Each row has a name. Each question is about the rows just above it.

[58 59 54 42 61 52] : Z_315
[-86 -86 -86 -86 -86 -81] : Z_250
[42 58 53 42 62 53] : Z_793
[ 57  62  62  62  62 -71] : Z_572
[-77 -74 -77 -61 -62 -62] : Z_367
[57 58 53 42 62 50] : Z_358
[58 65 60 48 60 58] : Z_969
[-81 -79 -71 -67 -82 -58] : Z_256
[-74 -70 -62 -57 -72 -58] : Z_766
[71 67 60 56 73 63] : Z_244
Which value appears more than once in Z_572? : [62]
The value that Z_250 holds more than once: : [-86]
The row with [58 59 54 42 61 52] is : Z_315
Whose row is [-81 -79 -71 -67 -82 -58]? : Z_256
[71 67 60 56 73 63] is in which row? : Z_244
Which row holds [-86 -86 -86 -86 -86 -81]? : Z_250
Which row holds [58 65 60 48 60 58]? : Z_969

[-22   8   8  21  -1  27  23   4 -35  10   4  12 -10  72 -50] : Z_694
[ 43 -74   2  53 -45 -56  62 -23  -1 -72  15  33 -35 -23  50] : Z_152
[ 43 -74   2  53  43 -56  43 -23  -1 -72  15  33  43 -23  50] : Z_169
The value that Z_152 holds more than once: : [-23]
[ 43 -74   2  53  43 -56  43 -23  -1 -72  15  33  43 -23  50] is in which row? : Z_169

[-25 -58  34  34] = Z_69
[-26 -57 -37  41] = Z_41
[-31 -57 -31  40] = Z_462
[ 23 -34 -38  38] = Z_659
[-43 -18 -31  41] = Z_494
[ -3 -42 -29  37] = Z_317
[-34 -62 -34  33] = Z_937
[-29 -20 -31  40] = Z_688
[-19 -53 -33  36] = Z_18
[ 38 -62 -38  38] = Z_974
Which value appears more than once in Z_937? : [-34]
Repeated in Z_69: : [34]
Which value appears more than once in Z_974? : [38]
Repeated in Z_462: : [-31]

[-29   5  -7  11   6  13 -40   9   5 -16 -16 -36 -38  -9 -10  -2  13  14
 -29 -33 -10  11 -14   4  -7 -17 -19 -32 -13  -4  -4 -27  -2 -22 -36  15
   9 -14 -12  13  30 -18 -10] : Z_623
[-17  11 -15  21  19  22   0   0  12 -18 -21 -38 -35 -11 -15   0  25  -3
 -21 -27 -17  20  -9  10  -8 -20 -20 -37 -16  -6 -18 -17  -9 -29 -31  26
  17 -14 -16  26  12  -3 -17] : Z_685
[ 14 -21  25  -9   9 -18  24 -53 -14  20  22  -2 -24   8  18 -12  -8  35
 -11 -15  23 -15  20 -12  -4  24  29   3  17 -11  48 -35   9   5  29 -10
 -60  13  24  -6  53 -50  21] : Z_813
[-22 -33  21 -49 -50 -51   3 -38 -40  13  29  -7 -10  13  20 -10 -44  -1
  -7 -18  23 -48   6 -23   8  24   2  -8  20   6   6 -13  10  -9   5 -41
 -44  11  29 -46  -8 -38  20] : Z_943
[ 52 -10 -48   1   2   5  15   8 -12   4 -36  22  36 -28 -37 -26  12  10
  16  11 -49   1   9 -16 -39 -41 -21  16 -25 -46 -24  28 -25   6  22  10
   6 -17 -41   9 -14  17 -28] : Z_251
[-25  21  38  27  38   2  -4  -1  16   8  42 -35 -40  41  42  32  11 -53
  -4   5  50  20   8  27  32  50  35 -26  16  31 -10 -19  25 -11   1  12
   1  33  47  17 -32   2  29] : Z_549
[-14 -36 -12 -35 -36 -16 -29 -28 -25  -7 -18  -3 -14 -30 -28 -39 -20  45
 -38 -48 -20 -32  -9 -28 -21 -24 -26  -4 -13 -28  21 -28 -12  -4 -22 -18
 -39 -25 -18 -25  46 -57  -8] : Z_480
[-43  -2  17 -37 -50  -6 -11  -7   7 -14  10  41  16  -4   1   4 -39  61
  71   4   7 -22 -22  -5  22   5   1  41   9  31  71  -2  22  35 -25 -36
  -9  -9  -5 -42  47 -14   8] : Z_814
[-62 -12  37 -32 -39 -14 -19 -15  -6  -7  26  -4 -21  13  22   6 -33  25
 -22 -20  31 -27 -14  -7  32  23   8  -1  16  40  38 -27  21   2 -28 -27
 -18   4  27 -33  38 -31  19] : Z_931
[-14 -36 -12 -35 -36 -16 -29 -28 -25  -7 -18  -3 -14 -30 -28 -39 -20  45
 -38 -48 -20 -32  -9 -28 -21 -24 -26  -4 -13 -28  21 -28 -12  -4 -22 -18
 -39 -25 -18 -25  46 -57  -8] is in which row? : Z_480
Whose row is [-22 -33  21 -49 -50 -51   3 -38 -40  13  29  -7 -10  13  20 -10 -44  -1
  -7 -18  23 -48   6 -23   8  24   2  -8  20   6   6 -13  10  -9   5 -41
 -44  11  29 -46  -8 -38  20]? : Z_943
Whose row is [-29   5  -7  11   6  13 -40   9   5 -16 -16 -36 -38  -9 -10  -2  13  14
 -29 -33 -10  11 -14   4  -7 -17 -19 -32 -13  -4  -4 -27  -2 -22 -36  15
   9 -14 -12  13  30 -18 -10]? : Z_623

[ 38  -6 -72 -31] : Z_231
[-54 -54  48 -54] : Z_155
[-12  -4  -4  56] : Z_199
Repeated in Z_155: : [-54]
The value that Z_199 holds more than once: : [-4]
Whose row is [ 38  -6 -72 -31]? : Z_231

[ 29 -62   4  26  -8 -17  39 -10 -23  10  -3  17   6  -2  -1   6  -1  11
   1   7   1  19   0  16  -5  -8 -16   4  12  -2   9   4] -> Z_389
[ 46  14  17  60  15  -9  16  30  19   6  15   4  27  -8 -20  34 -46  15
   4  20   9  83  65  45 -28  -3 -16 -51  65   0   5  -4] -> Z_149
[ 46  14  17  60  15  -9  16  30  19   6 -18  40  27  -7 -20  -9 -46  24
   4  20   9  83  -8  45 -28  -3 -16 -51  65   0   5  -4] -> Z_767
[ 27 -63   3  26  -8 -19  38 -11 -24  11 -15  51  23  -9 -12  33 -28  25
   1  19   7  74  -5  47 -23 -20 -36 -21  47  -4  17   7] -> Z_991
Which value appears more than once in Z_767? : [-9]
Whose row is [ 46  14  17  60  15  -9  16  30  19   6 -18  40  27  -7 -20  -9 -46  24
   4  20   9  83  -8  45 -28  -3 -16 -51  65   0   5  -4]? : Z_767
The row with [ 29 -62   4  26  -8 -17  39 -10 -23  10  -3  17   6  -2  -1   6  -1  11
   1   7   1  19   0  16  -5  -8 -16   4  12  -2   9   4] is : Z_389

[ 22  22 -37 -24   6 -74 -74  22] : Z_672
[ 47   7  68  -1   3  32 -27 -21] : Z_21
[-54  10   9   2  21  30  11   0] : Z_583
[ 9 10  9  2  2  9  9  9] : Z_67
[-47  28  31  -8  43  12  16  20] : Z_174
Whose row is [ 22  22 -37 -24   6 -74 -74  22]? : Z_672
The row with [-54  10   9   2  21  30  11   0] is : Z_583
Whose row is [ 9 10  9  2  2  9  9  9]? : Z_67

[-73   6 -73  67 -73] = Z_392
[-62 -11  57 -62  66] = Z_724
[ 23  23   5  -4 -23] = Z_637
[-30   7  34  -5 -46] = Z_573
[0 0 0 0 0] = Z_223
Repeated in Z_637: : [23]
The value that Z_392 holds more than once: : [-73]
Repeated in Z_724: : [-62]
The value that Z_223 holds more than once: : [0]
[0 0 0 0 0] is in which row? : Z_223
Which row holds [-73   6 -73  67 -73]? : Z_392

[ 20 -24 -32 -10  25   9 -18  24   3 -17 -17  -5  -1   4  14 -22   3  25
   5 -23  31 -12  21   8  19   8  -1  18] : Z_106
[-13 -17  36 -19 -17 -22  -1 -22  17  21   3 -23  22  16   3  22 -16 -22
 -11 -19 -29 -11  -1 -13 -24   7   4 -16] : Z_263
[ 20  -5 -32 -10  25   9 -18  24   3 -17 -17  -5  -1   4  14  -5   3  25
   5  10  31  -5  21   8  19   8  -7  18] : Z_961
[-13 -17  36 -19 -17 -22  -1 -22 -27  21   3 -23  22  16   3  22 -16 -22
  -1 -19 -29 -11  -5   3 -24   7   4 -16] : Z_369
Whose row is [-13 -17  36 -19 -17 -22  -1 -22  17  21   3 -23  22  16   3  22 -16 -22
 -11 -19 -29 -11  -1 -13 -24   7   4 -16]? : Z_263
The row with [-13 -17  36 -19 -17 -22  -1 -22 -27  21   3 -23  22  16   3  22 -16 -22
  -1 -19 -29 -11  -5   3 -24   7   4 -16] is : Z_369
[ 20  -5 -32 -10  25   9 -18  24   3 -17 -17  -5  -1   4  14  -5   3  25
   5  10  31  -5  21   8  19   8  -7  18] is in which row? : Z_961

[ 23  30  12 -27 -47 -10  34   6  34 -11 -11  -8 -36 -10 -10  18 -24 -13
 -28]  Z_563
[ 13  12  40 -10 -17 -19   8  24  15   8 -13  38  12  -3  10  28 -15  10
  15]  Z_450
[ -1 -31 -11  -5  -2  57 -29 -16 -14  34  55  57 -11  39  57  -6  -5  25
 -14]  Z_248
[  5  -3  -3  26  32 -52  -7   5  -4  -5 -47  29  40 -28   6 -33  23  -3
   5]  Z_859
[ 32  16 -45 -23 -31   8  21   9  27  19   9   2 -68   9  36 -22 -33   8
 -49]  Z_852
[-25   3  47 -12 -16  51   2   4 -10 -24  45 -27   7  23 -47  83 -14 -16
  -6]  Z_603
[  9 -27  46   0  -1 -30 -20 -30  -3   9 -29  -6  39 -12  26  22  14   7
  34]  Z_631
[ 20 -22  16 -23 -29  29 -18 -11   3  38  29   8 -14  27  50  23 -20  30
 -15]  Z_922
[ 12  16 -38   9   6  16 -21  40  -9  26   9  71 -12  16  31 -32 -11  29
  -7]  Z_856
[  2 -29 -28   4   8  11 -33   2 -20  30  16  53 -24  15  53 -20 -15  27
 -17]  Z_109
Repeated in Z_922: : [29]
Whose row is [ 12  16 -38   9   6  16 -21  40  -9  26   9  71 -12  16  31 -32 -11  29
  -7]? : Z_856
Which row holds [ 13  12  40 -10 -17 -19   8  24  15   8 -13  38  12  -3  10  28 -15  10
  15]? : Z_450
Whose row is [ 20 -22  16 -23 -29  29 -18 -11   3  38  29   8 -14  27  50  23 -20  30
 -15]? : Z_922
Where do [-25   3  47 -12 -16  51   2   4 -10 -24  45 -27   7  23 -47  83 -14 -16
  -6] appear? : Z_603

[  3 -38 -57 -85]  Z_684
[43 27 26 29]  Z_795
[-40 -22  -5   1]  Z_151
[-70 -71 -71 -71]  Z_293
[-31  -6  21 -40]  Z_981
[-11  18  47 -10]  Z_499
The row with [-40 -22  -5   1] is : Z_151
The value that Z_293 holds more than once: : [-71]

[-48 -29  30  13  13] = Z_697
[-28  73 -37   3 -36] = Z_571
[-74 -19  37 -74 -60] = Z_647
[ 14 -68  26  49  14] = Z_97
[-48 -29  49  46  -1] = Z_889
[-21 -68  26  49 -68] = Z_665
Repeated in Z_647: : [-74]
Repeated in Z_697: : [13]
Repeated in Z_97: : [14]
The value that Z_665 holds more than once: : [-68]

[-20 -40 -44  19  23  -9 -34 -30 -40  10 -17  10 -22  -6 -66  25   4 -46
  29 -15  33  14  -4  11 -17  -6 -17  21 -74 -25  -3  15 -32 -15  13  25
  -8 -30 -44 -24 -54  29 -19] : Z_83
[ 10  45  54  13 -25 -24  17  25  48 -16  21 -10  22  17  69  -1   7  56
 -23 -11 -35  -4  -6  -5 -11  13   5 -18  79  15  -7 -15  12  46  -4 -38
  17  31  33  15  54 -21  58] : Z_150
[  8 -30 -28 -54 -16  22   5  -2 -19  -9 -13 -11  -2 -20 -27 -57 -31 -33
 -29 -30 -34 -23   1 -22   9 -16  -5 -14 -30 -10 -12 -26  -2 -51 -20 -14
 -19 -21  -8   2 -12 -31 -72] : Z_823
[ 12   6   1 -34   9  61  28   8   0  22   7  12   4  -8   6 -26   5   4
   3  18  40  -3  22  10  60  -5  28   6  13  32  27  21  48 -25 -14   4
  -8   4  17  24  -1   1 -32] : Z_477
[ 16  28  31 -40 -24  29  32  -4  23   0  12  -4  13   1  42 -44 -17  32
 -28 -14 -23 -20   8  -4  33  -4  21 -16  56  29   8 -15  39 -14 -21 -15
  -4  26  32  28  32 -28 -27] : Z_895
[ 16  28  31 -28 -28  29  10 -28  23   0  12  -4  13   1  42 -44 -17  32
 -28 -14 -35  -5   8 -15  33  -4  11 -16  56  29   8 -15  39 -14 -21 -15
  -7  26  41  28  32 -28 -27] : Z_453
[  3  28  46   1 -26  -8  11  13  26   1   9   5  26  44  26 -23 -36  32
 -12   4 -43 -17  -7 -26   5 -11   6   2  51  11   1 -33  15   6  -2 -29
 -18  25  39  15  30 -15 -42] : Z_547
Which row holds [ 16  28  31 -28 -28  29  10 -28  23   0  12  -4  13   1  42 -44 -17  32
 -28 -14 -35  -5   8 -15  33  -4  11 -16  56  29   8 -15  39 -14 -21 -15
  -7  26  41  28  32 -28 -27]? : Z_453
Whose row is [ 10  45  54  13 -25 -24  17  25  48 -16  21 -10  22  17  69  -1   7  56
 -23 -11 -35  -4  -6  -5 -11  13   5 -18  79  15  -7 -15  12  46  -4 -38
  17  31  33  15  54 -21  58]? : Z_150
[  3  28  46   1 -26  -8  11  13  26   1   9   5  26  44  26 -23 -36  32
 -12   4 -43 -17  -7 -26   5 -11   6   2  51  11   1 -33  15   6  -2 -29
 -18  25  39  15  30 -15 -42] is in which row? : Z_547

[-10   0  55   4 -48  -2 -36 -50 -79 -39 -40 -71   5 -10   3  72] : Z_78
[-44  69   6   6 -17 -27 -14  -9 -23 -56   6 -28  71  42  32  53] : Z_660
[ 27 -24 -24 -28  -3 -24  52  31  19  22 -40  32 -26 -69 -25  -4] : Z_362
[-45 -62  27 -12 -31  33 -14   8  31  43 -45  36 -77 -73 -69 -21] : Z_118
[ 42 -13  40  70 -32   5   2 -32 -42  -3  -8 -20 -23 -19  31  62] : Z_838
[-66  61 -32  15  35 -48  41  51  40 -35  29  14  51 -35  82 -35] : Z_36
[ 71 -67  33  28  53  57 -40 -53 -71  32 -38 -34 -73 -33 -63  53] : Z_217
[-38  74  21  66   3  76 -18 -13  21 -67  34 -49  73  76  75  58] : Z_460
The value that Z_660 holds more than once: : [6]
The value that Z_118 holds more than once: : [-45]
Whose row is [ 71 -67  33  28  53  57 -40 -53 -71  32 -38 -34 -73 -33 -63  53]? : Z_217
Repeated in Z_217: : [53]
Repeated in Z_78: : [-10]
The value that Z_362 holds more than once: : [-24]

[-1 -2  0 -2  3  2 -2 -3 -2  1  1 -3] = Z_284
[-44  54 -44 -34 -44 -40 -76  47 -77  60 -44 -15] = Z_530
[ 0 -1 -2  3  0  0  2  3  0  0  0  1] = Z_427
Which value appears more than once in Z_530? : [-44]
Whose row is [-44  54 -44 -34 -44 -40 -76  47 -77  60 -44 -15]? : Z_530
Whose row is [-1 -2  0 -2  3  2 -2 -3 -2  1  1 -3]? : Z_284
The row with [ 0 -1 -2  3  0  0  2  3  0  0  0  1] is : Z_427

[-28  11 -47 -49] -> Z_794
[  2 -18 -18 -28] -> Z_595
[-15 -15  61 -15] -> Z_59
[-26  20 -44 -26] -> Z_433
[-63 -63 -47 -49] -> Z_628
Which value appears more than once in Z_595? : [-18]
Repeated in Z_433: : [-26]
Repeated in Z_628: : [-63]
Repeated in Z_59: : [-15]
Whose row is [-15 -15  61 -15]? : Z_59

[  7  46 -25 -10   5   2 -19   4] = Z_116
[ 5 -6 18 14  6 10 32 29] = Z_876
[ 10  30  -8 -14  -3   4  -6  -1] = Z_559
[  7  -9  77 -57   7   7   2  -9] = Z_144
[ 17   5 -26  26   1  15  -8 -37] = Z_261
[-13   6 -10 -14   5   1 -35   0] = Z_338
[  2  -9  58 -39  -4 -14  47  -5] = Z_769
[ -4  11  -9 -36   8  18   9  12] = Z_351
[-22   3  15  -9 -12   4 -40  19] = Z_654
[ 21  -1  27  28  -4   0 -46  14] = Z_162
[-13   4  -1 -12 -13  -1  45  -1] = Z_977
[ -6  -4 -80  38 -11 -17  38  38] = Z_919
Whose row is [ 10  30  -8 -14  -3   4  -6  -1]? : Z_559
The value that Z_919 holds more than once: : [38]
The row with [ -6  -4 -80  38 -11 -17  38  38] is : Z_919
Whose row is [-13   6 -10 -14   5   1 -35   0]? : Z_338
Whose row is [  2  -9  58 -39  -4 -14  47  -5]? : Z_769

[-57  -5 -45  12 -45  18 -49 -66  -3  -5 -63  -3 -54  19 -45 -12 -40 -54
 -66 -54 -18] = Z_302
[ -3 -42 -44  -2   0 -51 -33 -60 -36 -26 -37 -41 -21 -28 -14   5 -45 -25
 -21 -31 -49] = Z_279
[-46 -37  -5 -48 -52  11 -17 -51 -37 -15 -38 -10 -49 -14 -47 -39  -6 -28
 -39 -47  12] = Z_242
[-8 37 45 -8 -8 44 30 54 20 41 31 45  1 41  5 -9 48 22 14 17 51] = Z_928
[-31 -28   9 -39 -36  15 -11 -28 -37   4 -34   3 -35  -7 -52 -33   7 -10
 -24 -36  18] = Z_998
[-57  -5  -5  12 -45  18 -49 -59  -3  -5 -63  -3 -54  19 -45 -12 -40 -54
  -5  -5 -18] = Z_398
[-10  25  41  -7  -8  36  24  52  19  40  34  45   2  33   7 -10  45  12
  12  14  48] = Z_638
Whose row is [-46 -37  -5 -48 -52  11 -17 -51 -37 -15 -38 -10 -49 -14 -47 -39  -6 -28
 -39 -47  12]? : Z_242
The row with [ -3 -42 -44  -2   0 -51 -33 -60 -36 -26 -37 -41 -21 -28 -14   5 -45 -25
 -21 -31 -49] is : Z_279

[ 31  33 -12  24 -25  -8  35  15  47  33  -7  22  -1  42  16  38  34  60
  -9 -19] -> Z_710
[ 15  16 -32 -29 -15  -9  17  -2   6  -6  -1 -13   6  15  -8  25  15  28
 -13  -4] -> Z_76
[ 15  -2  21 -40  -2  28  -9  16  -2 -31   8  -2  36 -13  10   7 -20 -59
 -36  13] -> Z_368
[-13 -13 -18  54  -3 -12   0  -8  -2  16 -29  -3   8 -16  14 -21 -18 -17
  16 -25] -> Z_236
[ 20  24  50  20   2  36  16  48  20  26   1  49   7  38  34  26   3  12
 -21  24] -> Z_649
[ 22  -1  12 -20   6  26  32  43  14 -19  23   9  44  -4  44  35 -12 -42
 -30  33] -> Z_294
[ -3  -7  21 -43  30   4 -36 -12  -3   0   7   6 -48  10 -13 -54  19  43
  38  -9] -> Z_9
[ 21   8   8 -46   6 -18  39   2   9  -4  17  -7  12  -2  29  29 -18 -18
 -13  11] -> Z_849
[-56 -52  42  -8  67  66  26 -14 -40 -23  48 -13 -35 -40  65 -40 -60 -33
  48  64] -> Z_337
The value that Z_9 holds more than once: : [-3]
The value that Z_368 holds more than once: : [-2]
Repeated in Z_294: : [44]
Whose row is [ -3  -7  21 -43  30   4 -36 -12  -3   0   7   6 -48  10 -13 -54  19  43
  38  -9]? : Z_9

[-36  28  51  51  22  22  22   3 -69 -52  22  51] : Z_738
[-45  20  20 -72   8  20  27  20 -66 -40  20  44] : Z_730
[-41  20  26 -74   3  17  32  16 -65 -41  17  42] : Z_456
The value that Z_730 holds more than once: : [20]
[-45  20  20 -72   8  20  27  20 -66 -40  20  44] is in which row? : Z_730
Whose row is [-41  20  26 -74   3  17  32  16 -65 -41  17  42]? : Z_456

